Below are the code and all the weights of a small trained network. Each question names an input and a target symbol and asks about switching units off, where a switched-off unit gives its printed mean instead of its output.

import numpy as np


def w(rows, s, z=0):
    codes = np.array(rows[::2]) - 128.0
    scale = np.full(codes.shape[1], s)
    scale[-1] = z or s
    return codes * scale


def f(y):
    return y / 2 * (1 + np.tanh(0.7978845608 * (y + 0.044715 * y**3)))


def softmax(a):
    e = np.exp(a - a.max(-1, keepdims=True))
    return e / e.sum(-1, keepdims=True)


def log_softmax(a):
    a = a - a.max(-1, keepdims=True)
    return a - np.log(np.exp(a).sum(-1, keepdims=True))


def net(x, mask):
    ids = ['αβδεθξπψω'.index(c) for c in x.split()]
    T = len(ids)
    res = E[ids] + P[:T]
    r = res
    for j in range(3):
        rows = slice(3 * j, 3 * j + 3)
        q, k, v = (r @ M[0][rows].T for M in (Q, K, V))
        z = softmax(np.where(np.tri(T) > 0, q @ k.T / 3**0.5, -1e9)) @ v
        o = O[0][rows]
        res = res + np.where(mask[j], z, o[:, -1]) @ o[:, :-1]
    y = f(res @ A[0][:, :-1].T + A[0][:, -1])
    res = res + np.where(mask[3:15], y, B[0][:, -1]) @ B[0][:, :-1]
    return log_softmax(res[-1] @ U[:, :-1].T + U[:, -1])


Q, K, V, O, A, B = {}, {}, {}, {}, {}, {}
E = w([
[171,196,127,187],'α',
[119,156,90,43],'β',
[108,86,182,60],'δ',
[77,81,155,99],'ε',
[116,116,95,139],'θ',
[51,141,160,3],'ξ',
[102,38,188,174],'π',
[185,116,97,82],'ψ',
[53,120,111,80],'ω',
],0.017)
P = w([
[65,141,119,154],'0',
[160,68,68,102],'1',
[124,89,172,78],'2',
[12,138,48,156],'3',
[125,253,175,74],'4',
[95,160,237,204],'5',
],0.018)
Q[0] = w([
[159,90,120,69],'h0',
[221,122,167,163],'h0',
[87,248,134,67],'h0',
[37,76,48,144],'h1',
[127,182,135,78],'h1',
[221,85,153,41],'h1',
[158,16,107,42],'h2',
[69,180,249,138],'h2',
[195,126,95,150],'h2',
],0.015)
K[0] = w([
[187,111,117,91],'h0',
[181,100,250,198],'h0',
[122,137,7,198],'h0',
[22,135,76,89],'h1',
[136,98,104,160],'h1',
[213,34,17,157],'h1',
[182,2,16,107],'h2',
[236,171,216,83],'h2',
[56,63,175,190],'h2',
],0.011)
V[0] = w([
[121,133,138,114],'h0',
[139,133,140,138],'h0',
[119,113,247,37],'h0',
[132,133,191,62],'h1',
[105,62,146,185],'h1',
[227,105,103,178],'h1',
[168,21,173,194],'h2',
[65,15,254,59],'h2',
[23,126,85,248],'h2',
],0.0068)
O[0] = w([
[114,137,136,105,132],'h0',
[137,129,97,134,96],'h0',
[57,199,122,3,110],'h0',
[163,144,175,56,144],'h1',
[152,77,99,238,182],'h1',
[134,75,68,152,2],'h1',
[157,234,224,241,23],'h2',
[162,207,231,17,252],'h2',
[13,215,101,196,90],'h2',
],0.0066,0.0037)
A[0] = w([
[106,70,89,63,15],'n0',
[208,234,50,141,104],'n1',
[211,140,219,111,46],'n2',
[10,127,143,109,56],'n3',
[200,182,10,84,152],'n4',
[161,137,164,43,143],'n5',
[206,182,26,103,87],'n6',
[152,142,40,129,138],'n7',
[236,35,146,75,45],'n8',
[143,26,101,96,2],'n9',
[151,186,185,174,86],'n10',
[209,81,99,204,103],'n11',
],0.013,0.012)
B[0] = w([
[190,199,64,127,186],'n0',
[53,205,119,31,132],'n1',
[76,199,103,44,193],'n2',
[179,147,88,146,201],'n3',
[120,76,160,87,189],'n4',
[158,104,129,213,249],'n5',
[3,132,149,200,153],'n6',
[154,94,207,134,171],'n7',
[82,165,142,215,201],'n8',
[159,182,25,90,168],'n9',
[197,93,118,93,183],'n10',
[122,173,169,61,148],'n11',
],0.011,0.015)
U = w([
[114,239,140,196,12],'α',
[176,198,179,100,158],'β',
[81,121,96,235,146],'δ',
[111,16,152,154,246],'ε',
[213,198,84,179,1],'θ',
[196,75,53,90,176],'ξ',
[25,187,115,112,120],'π',
[20,191,150,190,92],'ψ',
[210,99,215,254,104],'ω',
],0.0088,0.0075)

Each question gives the input, a string of symbols that net reads in full, and the target symbol t.
The units are the heads (3 rows each of Q, K, V and O) and the neurons (one row each of A and B). Each row of codes is followed by its name. A weight is (code - 128) times the scale printed after its matrix; where a second scale follows, it is the last column's (O, A, B and U).
mask holds one flag per unit, heads first, then neurons. A switched-off unit (its flag False) gives its mean, the last column of its rows in O or B, instead of its output. The means were averaged over made-up inputs and are rounded, as every weight is.
A unit's drop is (log p(t) with every unit on - log p(t) with that unit switched off) / (log p(t) with every unit on - log p(t) with every unit switched off).
The circuit of an input: a set's keep is (log p(t) with only the set's units on - log p(t) with every unit switched off) / (log p(t) with every unit on - log p(t) with every unit switched off). Starting from the 12 units with the biggest drops (on a tie, the unit counted first), units are removed one at a time, each time the one whose removal leaves the highest keep (on an exact tie, the one counted first), for as long as the keep stays at least 0.8.
circuit, biggest first: the units of the circuit, biggest drop first
most important unit: the unit with the biggest drop
which heads matter: for each layer, one digit per head in row order, 1 if its drop is at least 0.15 and else 0, layers parted by /
input π π ε π, target ω: which heads matter => 001
input π ω π ψ π α, target β: circuit, biggest first => (n5)
input π ω β ω, target ξ: circuit, biggest first => (h2 n8)
input π ω ψ, target ω: circuit, biggest first => (n5 n8)
input β π β ψ ψ, target ψ: circuit, biggest first => (n8 n6 h2)
input ε π θ β δ, target α: which heads matter => 001
input ξ ω ξ π, target θ: which heads matter => 101
input ψ β ψ α θ β, target ε: circuit, biggest first => (h2 n0)
input π β ξ π θ ω, target ε: circuit, biggest first => (h2 n2)
input π π α π β β, target θ: circuit, biggest first => (h2 n8 n9 n0)
input ξ α π, target ξ: which heads matter => 111
input θ β π π π ω, target β: which heads matter => 011
input α θ β π ω ω, target ω: circuit, biggest first => (h1 n2 h2 n5)
input π α α π ψ, target ψ: circuit, biggest first => (n6 n8 h2)
input ξ ψ π α π π, target β: most important unit => n2
input ψ ψ θ, target δ: circuit, biggest first => (n8 h2 n7)
input ω π α β, target ξ: circuit, biggest first => (n3 n8)
input π π π π, target ω: which heads matter => 011
input ψ ξ β α, target ψ: which heads matter => 101
input α β α α β ψ, target θ: circuit, biggest first => (h2 n8 n9 n0)
input β π π π, target ξ: which heads matter => 001
input β π π θ β β, target θ: circuit, biggest first => (h2 n9 n8 n0)
input ε π π π ψ β, target δ: circuit, biggest first => (h2 n8 n10)
input π β π ξ, target θ: which heads matter => 010
input β π θ π ψ π, target δ: which heads matter => 101
input β ψ δ, target δ: which heads matter => 000
input π ψ π, target δ: most important unit => n8
input δ π π π ξ π, target α: which heads matter => 011
